Each row has a name. Each question is about the rows just above it. Places in a row count from 0.

[128 187 119 157  84 130  45  90 109 133 124 146  79] -> J448
[128 187 119 157  84 130  45  90 109 162 100 165 106] -> J940
[135 142 134 132 118 134 100 129 111 144 123 148 133] -> J989
[ 78 127 183 148 105 134  68 108 118 132 113 149 108] -> J103
[135 142 134 134 118 134 100 169 111 144 123 148 134] -> J809
[128 187 119 157  84 130  45  90 109 133 124 146 113] -> J272
Times [90] occurs in J272: -> 1
Times [133] occurs in J809: -> 0

[ 81 140 140 116 148 148  98 177] -> J471
[105 106  72 185  72 153 185 185] -> J416
[ 72  74 115 165 185 173 141 180] -> J675
[142 141  96 132 127 129 165 174] -> J513
[ 42  41  71 148 151 118 108 160] -> J335
[146 136 198  86 100 109  82 123] -> J380
Changed J513: [142 141  96 132 127 128 165 174]. Place and old value: -> 5, [129]
How many times does J471 hold [140]? -> 2
Count of [72] in J416: -> 2

[127 129 125 141 129 127 129 121 132 139 113 121] = J610
[128 129 125 141 129 127 129 121 132 139 127 125] = J395
[128 129 125 141 128 127 129 127 127 127 127 129] = J788
Where does [127 129 126 141 129 127 129 121 132 139 113 121] differ from J610, and what was there? -> 2, [125]
Times [128] occurs in J395: -> 1
Changed J788: [128 129 125 141 128 127 128 127 127 127 127 129]. Place and old value: -> 6, [129]
Changed J395: [128 129 126 141 129 127 129 121 132 139 127 125]. Place and old value: -> 2, [125]
Times [127] occurs in J788: -> 5

[184 177 170 135] : J311
[119  64 123 172] : J719
[ 97  97 112 112] : J499
[113 136 136 152] : J863
Times [113] occurs in J863: -> 1
One entry of J863 was changed: [113 137 136 152]. Where, and from what? -> 1, [136]
How many times does J499 hold [112]? -> 2
Where does [184 177 169 135] differ from J311, and what was there? -> 2, [170]
Where does [118  64 123 172] differ from J719, and what was there? -> 0, [119]
Times [64] occurs in J719: -> 1

[113 124  94 125 130 145 135 169 155  63 129 133 116 157 155 129 151  58
  85 106] -> J159
[165  79 118 221 101 133  93  59 137 117 112  89 155 119 136 145 103 169
 180  83] -> J595
[161  52  96 213 134 133  97  90 117 110 128 152 145 137 134 134 107 124
 172  74] -> J706
[154  66  87 202 151 134 114 124 112  99 142 105 138 150 134 128 117 128
 152  73] -> J411
Where does [161  52  96 213 134 134  97  90 117 110 128 152 145 137 134 134 107 124
 172  74] differ from J706, and what was there? -> 5, [133]
Times [129] occurs in J159: -> 2
Where does [154  66  87 202 151 134 114 124 112  99 142 105 138 150 134 128 118 128
 152  73] differ from J411, and what was there? -> 16, [117]
How many times does J411 hold [151]? -> 1

[ 58 112 195 157 137 102] = J982
[196  91 166  73 179  93] = J698
[118  66  97 117  61 192] = J293
[182  44 140  97 129 164] = J767
[129  36  98  47 110  85] = J85
[124  47 100  48 114  72] = J674
[ 80 143  58  76  69 104] = J142
[ 83 168 188 153 148 112] = J666
[ 67 127 171 173 126 122] = J113
[ 44 156 155 149 109  93] = J509
[205 112 176  68 189 101] = J869
[ 95 197 169 169 169 197] = J382
Changed J666: [ 83 168 188 153 148 113]. Place and old value: -> 5, [112]
Count of [169] in J382: -> 3

[160 124 107   9] = J398
[133  97 182 133] = J697
[160 124 133 115] = J95
[139 111 111 111] = J185
[115  95 147  69] = J121
[ 84  84 203  84] = J375
[ 81  81 133 133] = J604
[ 82  97 112  97] = J925
[ 61 118  80 150] = J992
Times [82] occurs in J925: -> 1
Times [132] occurs in J95: -> 0
How many times does J185 hold [111]? -> 3
Times [81] occurs in J604: -> 2
Count of [84] in J375: -> 3
How many times does J121 hold [147]? -> 1

[124  77 127  98 204 138  64 168 148 157 123  95 100 105  85 207 139 189
 210 139 157 229  51 241 120 162 157 151 100 122 147 155 177  90 148 224
  84 102 170 154 112  88  27  45  93  69 139 203 161  67 238 153] -> J208
[122  80 128 104 189 132  67 161 120 156 122  99 102 108  92 196  83 180
 195 141 153 217  62 224 121 159 151 147 109 122 142 157 179  97 147 214
  86 104 167 152 112  91  38  54 101  78 141 189 160  76 230 151] -> J447
[123  79 128 101 232 232  65 160 148 157 122 160 101 107  89 201  81  96
 202 141 155 222  56 232 120 160 154 149 104 122 144 156 178  94 148 219
  85 103 168 153 112  89  33  49  97  74 139 195 160  71 234 160] -> J390
[117  85 125 111 153 127  71 154 148 165 119 103 104 114 106 176  86 161
 155 140 140 203  86 201 123 161 143 147 136 117 125 163 191 111 141 198
  93 103 152 153 111 101  58  76 121  92 151 174 165  86 218 150] -> J158
[117  77  77 105 130 132  62 161 147 190 116  95 100 111 111 168  88 156
 124 136 125 211 102 205 126 173 145 153 162 112 110 174 153 116 135 193
  95 153 137 165 107 105  58  88 138  87 169 186 178  81 232 153] -> J56
[118  85 126 111 160 127  72 154 148 161 120 104 104 114 104 179  86 165
 164 140 143 204  81 204 122 159 144 146 129 118 129 161 196 113 140 195
  94 101 148 155 110 103  60  81 126  92 155 176 168  86 220 150] -> J732
[118  85 126 111 160 127  72 154 148 161 120 104 104 114 104 179  86 165
 164 140 143 204  81 204 122 159 144 146 129 118 129 161 187 109 143 200
  92 104 156 151 112  99  55  72 117  91 148 175 162  85 218 154] -> J550
[117  81 122 108 138 129  67 157 148 179 117  99 102 114 110 171  87 157
 135 138 131 206  97 201 125 167 143 152 152 114 116 169 202 115 137 194
  95  99 143 159 109 104  60  85 132  91 161 179 172  84 224 151] -> J645
[120  83 128 108 174 129  70 156 148 157 121 102 104 112  98 187  85 172
 180 141 149 209  71 212 121 157 147 146 118 120 136 158 182 103 146 207
  89 104 162 150 112  95  48  63 108  85 143 180 160  82 223 150] -> J712
[121  82 128 107 181 130  69 158 148 157 122 101 103 110  95 191  84 175
 187 142 151 212  67 217 121 158 148 146 113 121 139 158 181 101 146 210
  88 104 164 151 112  93  43  59 104  82 142 184 160  79 226 151] -> J102
[119  84 127 110 167 128  71 155 148 159 121 103 104 113 101 183  86 168
 121 141 146 206 159 207 122 158 145 145 123 119 132 160 185 106 144 203
  91 105 159 151 111  97  52  68 112  88 161 177 161  84 220 150] -> J871
Count of [122] in J871: -> 1
How many times does J871 hold [128]? -> 1
Where does [118  85 126 111 160 127  72 154 148 160 120 104 104 114 104 179  86 165
 164 140 143 204  81 204 122 159 144 146 129 118 129 161 196 113 140 195
  94 101 148 155 110 103  60  81 126  92 155 176 168  86 220 150] differ from J732, and what was there? -> 9, [161]
Count of [160] in J390: -> 5
How many times does J208 hold [96]? -> 0
One entry of J390 was changed: [123  79 128 101 232 232  65 161 148 157 122 160 101 107  89 201  81  96
 202 141 155 222  56 232 120 160 154 149 104 122 144 156 178  94 148 219
  85 103 168 153 112  89  33  49  97  74 139 195 160  71 234 160]. Where, and from what? -> 7, [160]
How many times does J56 hold [153]? -> 4

[101  86 111 130 183 153 111] = J956
[108  85  81 140 178 140 101] = J766
[141  98  84 137 203 139 161] = J207
[107  64  91 140 176 132  99] = J919
[ 95  86 116 137 198 137 145] = J328
[129  69 129 145 205 129 155] = J812
[125  26  94 145 197 108 141] = J569
[101 113 111 130 183 153 111] = J974
Changed J207: [141  98  84 137 203 139 162]. Place and old value: -> 6, [161]
How many times does J812 hold [129]? -> 3

[137 111 143 139  90  97 117 137 131 138  91 128 111 161 167 186 168 109
  69  80  46 103 166 131  89 168 158  78 146 157 147  87 116 162  78 204
 109  66  98  80  87 140 154 127 145] : J101
[154 128 134 146 114 140 105 136 143 144 121 137 122 151 179 189 146 126
 106  62  70 148 174 146  84 179 180  95 112 128 147  51 144 192 102 199
 107 180  94  80  96 155 152 105 171] : J194
[159  88 181  47  72 110 190 195 147  45  65 106 170 162 128 135  91 186
 103 170  95  65 141 152 126 123 106 122 150 171 143 196 135  83 145 105
 166 114 205 183 147 144  80 126  92] : J514
[163 125  94 173 155 127  85 154 137 142 192 200 125  96 113 173 182  95
 149 105 171 170  93 170 122 134 136 160 167 141 144  20 120 205 101 179
 176 137 121 116 137 109 163 111 172] : J900
Changed J194: [154 128 134 146 114 140 105 136 143 144 121 137 122 151 179 189 146 126
 106  62  70 147 174 146  84 179 180  95 112 128 147  51 144 192 102 199
 107 180  94  80  96 155 152 105 171]. Place and old value: -> 21, [148]
Count of [65] in J514: -> 2

[129 144  71  82  88  80 140 113  77 153 112 157 101 131 100 116 125 109
  73 103 146 118 114 183 131 151  97 125 174 117  82 147 108 137 159 118
 103 150 216 119 171 167 161 153  93 158 105 115 166  66 143 130 103  63
 106 145] -> J409
[158 133 108 163 117 150 143 112  94 153  45 132 141 197 196 103 143 130
 191 149 119 201 190 113 134  99 134 167 144 181 112 110 133  95 142 122
 130 145 140 115 118  99 107  89 136 146  97 196 147 172  99 134 102 165
 202 163] -> J959
[158 133 108 163 117 150 143 112  94 153  45 132 141 197 128 103 143 130
 191 149 119 201 192 113 134  99 134 167 144 181 112 110 133 122 142 122
 130 145 140 115 125  99 107  89 136 146  97 196 147 172  99 134 102 165
 202 163] -> J636
[116  62 188 133 129 131 159 132 201 106 170 137 145 111 163 135 104 131
  99 157 138  94 102 126 113 131 135 110 110 126 145 135 153 108  85 166
 168  82  45 137 120 114  89 114 170  73 159  82  82 138 148 149 169 108
  64 102] -> J561
[158 133 108 163 117 150 143 112  94 153  45 132 141 197 128 103 143 130
 191 149 119 201 192 113 134  99 134 167 144 181 112 110 133 122 142 122
 130 145 140 115 118  99 107  89 136 146  97 196 147 172  99 134 102 165
 202 163] -> J45
Count of [94] in J959: -> 1
Changed J636: [158 133 108 163 117 150 143 112  94 153  45 132 141 197 128 103 143 130
 191 149 119 201 192 113 134  99 134 167 144 181 112 110 133 122 142 121
 130 145 140 115 125  99 107  89 136 146  97 196 147 172  99 134 102 165
 202 163]. Place and old value: -> 35, [122]

[128 146 128 118 135 130 128 126 135 115]  J312
[128  22 119 213  71 119 148 119  73 213]  J731
[119 141 138 107 135 132 131 119 119 118]  J239
[128 122 124 135 123 120 125 130 124 133]  J638
[128 138 127 126 130 128 131 127 130 124]  J647
[128   9 120 223  63 113 152 139  66 243]  J84
[128 118 129 112 133 139 124 122 136 113]  J805
[128 132 127 128 126 131 127 127 128 128]  J94
How many times does J239 hold [119]? -> 3
How many times does J731 hold [120]? -> 0

[184  86 139 239 192] : J233
[ 90  18 184 134 167] : J98
[174  94  91 172 112] : J524
[ 89  18 183 134 167] : J30
[120  15 199 155  82] : J422
[174 118 154 103  95] : J933
[174 118 154 103  94] : J295
[184  19 183 184 166] : J782
[173  95  91 173 110] : J403
[106  65 108  93 138] : J924
[170  80  69 172  59] : J625
Times [182] occurs in J782: -> 0
One entry of J295 was changed: [174 119 154 103  94]. Where, and from what? -> 1, [118]

[ 86 181 110 137 109 135 129]  J42
[ 92 212 212  74 111  74  74]  J58
[ 92 212  71 169 211 209  74]  J840
[126 212 213 169 111 209  74]  J991
Count of [74] in J58: -> 3
How many times does J42 hold [86]? -> 1
Where does [126 212 213 169 111 208  74] differ from J991, and what was there? -> 5, [209]
Where does [126 212 213 168 111 209  74] differ from J991, and what was there? -> 3, [169]
Count of [212] in J58: -> 2

[103 102 108 111 108 115 111 169 138 132 116 160 124  95 167  93  72 123
 190 153 125 158 126  82  60 146 128] = J757
[181  93  98 131  87 140 164 136 113 138 197 122 147 129 134 105 121 106
 132  99 115 159 107  31 136 177 122] = J803
[110  76  89 120 145 217 201 141 143  77 166 132 100  95 132 124 191 163
 112 148 149  95 168  98 144 113 152] = J506
[ 96 174  76 116 104 119 148 132  93 160 120  64 130 115 136 108 132  93
 102  65 110 159 112  99 116 145 144] = J294
[114 118 121 172 162 147 193 157 191 148 148 166  87 121 129 152 152 120
 107  97 137  90 160 161 175 100 144] = J710
[167 138 152  96  76 118 115 167 149  94 169 133 154 135 199 135 139 167
 129  97 150 138 134 163 157 158 149] = J327
[100  90 150 126 144 178  90 162 119 125  85 148 102 145 123 135 140 129
 123 102 123 123  90 111 103 168  95] = J775
[156 138 109 123 153  74 109 167 113 129 131  87 116 160 107  93 152 114
 178 121 152 142 173 107 200 155 112] = J597
[109  54 141 114 203  54 132 141 136 139 181 150  77 134  88  70 125 161
 191 129 125 118 133 131 102 133 128] = J71
[122 143 109 110 180  95  94  88  96  88  88  88 101 147 101 102  99  99
 151 101  81  99 118  88  99 120 164] = J321
[140 124  98 183 117 194 122 146 174 136  88  76 132 169  65 128 140 139
 162 186 166 117 212 133 125 107  84] = J406
[151 104 127 210 191 194 111  88 155 173  92 101 126 101 133 106 113  98
 131 131  93 126 129 133 115 126 116] = J639
Count of [89] in J775: -> 0
Times [99] occurs in J321: -> 4
One entry of J506 was changed: [110  76  89 120 145 217 201 141 143  77 166 132 100  95 132 124 191 164
 112 148 149  95 168  98 144 113 152]. Where, and from what? -> 17, [163]

[147 127 133 118 121 160 135 122 113 157 147 143 126 140] : J367
[131 135 137 134 139 142 125 136 132 138 132 132 141 129] : J461
[ 99 131 125 129 131  81 121 130 127  90 127 111 132 114] : J886
[185 123 135 124 121 222 147 123 126 205 175 165 122 160] : J123
Count of [142] in J461: -> 1
One entry of J367 was changed: [147 127 133 118 121 159 135 122 113 157 147 143 126 140]. Where, and from what? -> 5, [160]
Count of [121] in J886: -> 1
One entry of J123 was changed: [185 123 135 124 121 222 147 123 127 205 175 165 122 160]. Where, and from what? -> 8, [126]

[123 116 130 100] : J701
[143 116 129  66] : J562
[122 105  65 119] : J175
[105 122 111  89] : J83
[118  91 126 133] : J792
[127 217 165 146] : J271
[144 116 144 144] : J257
[ 96 147 188  96] : J493
[136 167 139  48] : J304
[111  94  34 146] : J923
[106 120 168 160] : J62
[135 138 188 231] : J388
One entry of J83 was changed: [105 122 111  88]. Where, and from what? -> 3, [89]
Count of [89] in J83: -> 1
Times [143] occurs in J257: -> 0

[117  51 129 129 144]  J133
[104 163 134 136 119]  J214
[119  20 145 117 136]  J938
[144 242 126 121 127]  J507
[144 242 119 112 123]  J418
[112 151 116 127 119]  J491
Where does [119  20 145 117 135] differ from J938, and what was there? -> 4, [136]
Changed J214: [104 163 134 136 120]. Place and old value: -> 4, [119]

[128 132 148  89 120 110 132 140 179 241 118  89 155 209 153 119  77  46
  62 128 112 129 134 121 143  94 147 140 125 150] = J301
[140 104 141 191 207 172 128 128  64 128 185 156 116 110  42 153 219 128
 144  87 152 128 128 119 103 131 132 128 168 103] = J664
[ 85 200 104 143 200 188  59 129 128 107 195 162 126 145 180 102 128 110
 165 128 137 172 102 168 134 164 152 147 131 110] = J10
[138  83 102 148 140  67 154 134  64 118  66 141  81  77  69 142 147 199
 145 164 186 109 106 148 208 136 124 128 155 141] = J366
[137 155  91  86 113 143 135 136 176 197 126  82 170 138 162 164  52  13
 108 111 110 169 160 119 124 117 148 157 140 146] = J444
[169 156 115 107 132 173 173 111 193 115 102 101 144 111 191 186  58  53
 195 102  84 182 167 141 113 163 128 173 144 102] = J815
[128 191  95 150 209 200  76 137  87 108 200 166 137 140 153 128 210 111
 154 118 147 128 109 160 130 147 153 137 139 109] = J533
One entry of J444 was changed: [137 155  91  86 113 143 135 136 176 197 126  82 171 138 162 164  52  13
 108 111 110 169 160 119 124 117 148 157 140 146]. Where, and from what? -> 12, [170]
Count of [174] in J815: -> 0
Where does [138  83 102 148 140  67 154 134  64 118  66 141  81  77  69 142 147 199
 144 164 186 109 106 148 208 136 124 128 155 141] differ from J366, and what was there? -> 18, [145]

[117 130 134 109 120 143 112] = J918
[175 139 137 130 120 133 207] = J821
[133 121 121 137 116 121 137] = J298
[133 126 121 137 116 112 137] = J131
[120 133 137 102 157 149 117] = J822
[184 138 139 130 119 136 221] = J251
Times [121] occurs in J298: -> 3
One entry of J298 was changed: [133 121 120 137 116 121 137]. Where, and from what? -> 2, [121]
Where does [133 121 121 138 116 121 137] differ from J298, and what was there? -> 3, [137]

